[  5   1   2  54  11   5 -15 -23 -15  -4  -7  -2 -24   7  28  17  -8   0
  -8  13 -12  -3 -17  -6  -2  -7  24   1  -9   1  -2 -14   7   4 -23]
(86)
[  4   3  15  36  -6   4 -24 -13  -9  -7 -14 -10 -21   8  17  14 -15   4
 -25  -1   1   1 -18  -1  -2  -1  21  14 -27  -2  -1 -23  -6   6   1]
(90)
[  5   8  -3  61  11  -3   0 -13 -11  -6 -18  -2 -13   2  16   2  11   1
  -3  16  -1  -5 -24   4  -1  16  42  -1 -24   7   0  -2   5  -5 -37]
(86)
[ -1  -3  -4  26  -2   3   5  -4 -13  -1   8   9 -12  -5   8  -5  -1 -13
 -13   3  -8   5   1 -13   6  -9  23  26 -13   7 -13  -2   0  -8 -25]
(90)
[ -6   9   8  48   1   4  -1 -12   6 -10 -15   1 -16  -7  18   0  -6  -7
   6   2   5  -1 -21   5  -2  14   6  10 -15  -1  -1  -5  -5  14   0]
(88)
[ -9  21  20  27   3  11 -14  -6  11  -7 -11   9 -30   2  22  -3 -17  -2
 -10  -9   0 -34 -22   4  -4 -20   2  33  -6  -4   2  -9   0  18  18]
(88)
[  3   0   6  38  -2  -2  -8 -14   7 -10  -8  -3 -16   5  19   7   0  -3
 -15  17 -17  -6 -13  -3 -11  -3  29  -7 -20  -9   3  -5   8   0 -22]
(86)
[  0   4   6  32   3  11 -10 -14 -16  -4  -5 -39 -11  11   6   9  -1  -8
 -13   4 -13   0 -15 -10   1  -6  20   3  -8  -2 -42 -26   4  -1 -22]
(86)
[  0  -2  14  14   5 -10   1   4  -4  -9   6  16 -12   2   4 -13 -13  -5
   1  -7 -14  -9  -5 -21   4  -4   9   2   6   3  -2  22  -2   9 -15]
(88)
[ 11   3  -6  56  -4   9 -15 -15  -3  -6 -14 -14 -18   7  25  32  10   1
 -18   6   6  -6 -19  14  -6   3  27   7 -27   2  10 -21   4   7  -5]
(90)
[  3   3   2  60   4  14 -23 -10 -16  -8   0 -12 -22   9  36  15  10   1
 -10   8  -9  -6 -40   7 -12  10  16   8 -21   1  -4 -29   7   5  -6]
(86)
[  2  26  14  45   6  -1  -8 -12   5 -12 -17   6 -23   5  21   3 -14   2
  -7   8  -7  -6 -23   2 -34 -12  17  10 -10 -11  15 -10  -4   7  -1]
(88)
[ -3   7   3  45  11  -3  -7  -8   3  -6  -8  12 -16   8  10  -5  -8  -8
  -5   9   2   4 -18   9   0   0  19   0   5   0  -9  15  -4  17  -5]
(88)
[  0   4   2  43 -11  -2  -7 -13  -5   0   7  10 -20   3   6   2  -7 -27
  -7   2 -24  -8 -18   0   2   6  16   2  -8   7  -1   8  13  15 -30]
(88)
[  6  -4  -4  42  -3   7  -2 -10  -9   1   3   5   3   7   7  12  -5   3
  -4   3 -16   3  -3 -11   4  -2  28   0  -9   1  -5  14 -10   9 -31]
(86)
[ -4   9  21  47   9  -1 -20  13   4  -9  -8   3 -21  10  23   5  -6  -3
 -11   1  -9  -5 -20   0  -3  -6  22  11  -6   1  -1 -19   0   5 -22]
(86)
[  7   5  -2  42   5  10  -8 -11  -6 -12  -8   4 -16   7  26   6  -7  -2
 -12   9 -12  -7 -14 -25   4  -2  27  10   1  -2  -8 -11  -5  10 -22]
(86)
[ -2   8  -2  30   1  12 -22 -10 -14  -4  -8 -10 -15   6  23   3   5  -4
 -25   6  -2   1 -13  -2  -3  -2  30  13 -18   4  -6 -25   2   8  -8]
(90)
[ -5   4   7  36   4  -2  -9   0  -4  -3 -13   6 -34  11  29   4  -7  -9
  -8   2   0  -9 -10   3  -3 -21  19  11 -12   0  -1   3  -2  13  -7]
(88)
[  8 -15  -8  22  -3  -6  -8  14  -5   9   4   6  -3   4  12 -11  -1  -2
  -3   4  -9   2   0  -9   8 -11  10  -7  -9  -3 -11  10  -4  12 -23]
(90)
[-20 -28 -11  25  -2   0  -8   6 -13  -5   6   0   1  -3  -1  -6  -3  -2
  -5  -3  11   8   0  -7  -9  -6  19   8  -3   2 -14  17  12   6 -34]
(90)
[  0  13  13  34  60  27 -23 -33   1 -27  -8  -8 -21   7  24  -1  -5  -2
 -10  17 -20  -5  -2  -9  -1 -20  23   9 -86   0   0 -15   3 -12 -20]
(86)
[  3   1   3  27   7  20 -27 -11 -19 -16  -2 -11 -25  16  14   0  -4  -3
 -23   5  -1   8 -19   5  -1 -22  23  22 -13 -10 -13 -57   8   5   4]
(90)
